Here is a tiny trained network, its code and every weight. The questions are about switching its units off for an input and a class, where a switched-off unit gives its printed mean instead of its output.

import numpy as np


def w(rows, s, z=0):
    codes = np.array(rows[::2]) - 128.0
    scale = np.full(codes.shape[1], s)
    scale[-1] = z or s
    return codes * scale


def f(y):
    return y / 2 * (1 + np.tanh(0.7978845608 * (y + 0.044715 * y**3)))


def log_softmax(a):
    a = a - a.max(-1, keepdims=True)
    return a - np.log(np.exp(a).sum(-1, keepdims=True))


def net(x, mask):
    res = np.array(x, float).reshape(1, 7) / 4 @ E
    y = f(res @ A[0][:, :-1].T + A[0][:, -1])
    res = res + np.where(mask, y, B[0][:, -1]) @ B[0][:, :-1]
    return log_softmax(res[-1] @ U[:, :-1].T + U[:, -1])


A, B = {}, {}
E = w([
[132,12,75,142,175,19,138,122],'x0',
[90,142,113,132,75,30,85,90],'x1',
[157,206,218,95,76,94,93,148],'x2',
[57,154,180,19,133,62,98,162],'x3',
[164,149,182,147,221,97,254,156],'x4',
[20,42,219,178,76,201,144,92],'x5',
[92,173,63,74,95,150,171,250],'x6',
],0.0089)
A[0] = w([
[95,78,86,179,119,189,112,150,199],'n0',
[204,144,81,110,102,95,110,102,154],'n1',
[124,174,118,145,64,152,168,122,211],'n2',
[133,153,145,91,168,94,214,115,253],'n3',
[158,98,47,191,118,105,142,72,242],'n4',
[85,163,81,60,49,117,83,154,216],'n5',
[173,143,191,150,120,140,84,65,216],'n6',
[159,170,107,202,148,138,101,96,204],'n7',
[143,149,176,12,146,96,131,159,232],'n8',
[117,152,104,179,113,147,183,145,178],'n9',
[215,173,154,100,144,44,116,106,188],'n10',
[169,176,179,124,117,103,112,118,93],'n11',
[139,106,113,156,163,47,144,110,224],'n12',
[99,130,110,111,89,111,83,153,101],'n13',
[79,102,110,107,65,117,87,117,132],'n14',
[118,102,101,121,192,107,119,165,192],'n15',
[99,52,191,191,164,108,141,99,222],'n16',
[117,109,138,165,81,163,40,102,249],'n17',
[133,118,38,104,136,157,112,148,186],'n18',
[105,203,164,97,128,173,184,154,188],'n19',
[156,177,52,102,182,114,147,108,187],'n20',
[137,177,144,134,52,232,182,131,171],'n21',
[135,148,137,67,189,66,130,174,141],'n22',
[94,152,133,132,77,210,206,153,228],'n23',
],0.012,0.0043)
B[0] = w([
[101,45,125,40,201,140,129,70,215],'n0',
[190,141,34,142,70,49,76,188,192],'n1',
[75,188,157,232,126,164,29,195,191],'n2',
[53,208,215,106,155,125,222,123,227],'n3',
[195,54,37,215,148,58,102,94,226],'n4',
[43,143,137,95,92,59,18,96,248],'n5',
[245,114,209,132,54,193,111,102,226],'n6',
[231,112,136,157,171,130,104,176,194],'n7',
[51,238,187,56,132,133,122,106,244],'n8',
[63,138,95,239,172,138,122,157,177],'n9',
[201,226,128,142,109,74,147,175,237],'n10',
[237,178,225,101,160,158,82,208,183],'n11',
[195,139,104,139,147,17,232,112,211],'n12',
[83,140,105,120,42,78,61,61,176],'n13',
[90,59,143,93,52,75,67,78,206],'n14',
[89,97,58,77,151,104,232,149,181],'n15',
[173,62,209,144,138,153,241,15,253],'n16',
[194,72,150,92,84,156,47,65,246],'n17',
[81,65,26,109,190,131,69,199,191],'n18',
[11,178,211,164,201,174,73,190,243],'n19',
[97,163,8,161,138,55,92,166,220],'n20',
[56,140,134,192,158,228,42,157,250],'n21',
[48,254,55,46,93,46,201,117,216],'n22',
[12,56,177,211,188,189,103,212,245],'n23',
],0.0069,0.013)
U = w([
[144,45,135,181,166,65,254,98,211],'0',
[168,71,36,155,159,76,105,155,105],'1',
[50,167,168,230,157,202,100,204,12],'2',
[85,240,137,36,156,83,192,161,251],'3',
[180,58,230,129,116,204,139,71,53],'4',
[112,56,76,73,199,199,129,153,121],'5',
[87,71,158,73,45,100,39,113,233],'6',
[242,225,151,156,101,110,96,180,161],'7',
],0.0096,0.0022)

Each question gives the input, the list of numbers given to net, and the class t.
The units are the neurons (one row each of A and B). Each row of codes is followed by its name. A weight is (code - 128) times the scale printed after its matrix; where a second scale follows, it is the last column's (A, B and U).
mask holds one flag per neuron, in row order. A switched-off neuron (its flag False) gives its mean, the last column of its row in B, instead of its output. The means were averaged over made-up inputs and are rounded, as every weight is.
A unit's drop is (log p(t) with every unit on - log p(t) with that unit switched off) / (log p(t) with every unit on - log p(t) with every unit switched off).
The circuit of an input: a set's keep is (log p(t) with only the set's units on - log p(t) with every unit switched off) / (log p(t) with every unit on - log p(t) with every unit switched off). Starting from the 12 units with the biggest drops (on a tie, the unit counted first), units are removed one at a time, each time the one whose removal leaves the highest keep (on an exact tie, the one counted first), for as long as the keep stays at least 0.8.
circuit, biggest first: the units of the circuit, biggest drop first
unit that matters most: the unit with the biggest drop
top k neurons: the k neurons with the biggest drops, biggest first
drop of u: that unit's drop, to one decimal
input [-4,-4,7,1,1,0,-5], class 7: unit that matters most -> n6
input [2,4,-5,-1,0,2,4], class 0: top 2 neurons -> n21, n1
input [-5,-1,-8,-1,-8,-5,8], class 6: top 4 neurons -> n5, n13, n0, n14
input [2,4,8,-6,-1,-1,6], class 7: circuit, biggest first -> n23, n0
input [5,-2,-8,-2,0,8,8], class 5: top 2 neurons -> n0, n18
input [-7,-3,2,-7,-1,-3,-6], class 7: top 2 neurons -> n6, n7
input [0,-4,-6,8,5,3,-4], class 0: top 3 neurons -> n16, n5, n10
input [7,-1,3,4,-2,-2,-8], class 0: top 2 neurons -> n16, n12
input [2,-3,4,8,7,7,-6], class 4: top 3 neurons -> n16, n6, n20
input [-4,-5,-3,7,-6,0,5], class 6: top 3 neurons -> n5, n14, n13
input [-4,-6,1,-3,5,6,-7], class 4: top 2 neurons -> n16, n6
input [6,4,-2,-4,-4,5,-4], class 0: top 3 neurons -> n4, n12, n21
input [2,-3,2,-5,-6,4,2], class 6: drop of n16 -> 0.2
input [2,-7,-6,-4,-6,-1,-3], class 1: unit that matters most -> n4
input [4,-7,-5,2,6,4,5], class 0: drop of n15 -> 0.2
input [-1,-6,-8,0,-5,8,4], class 5: drop of n0 -> 1.4
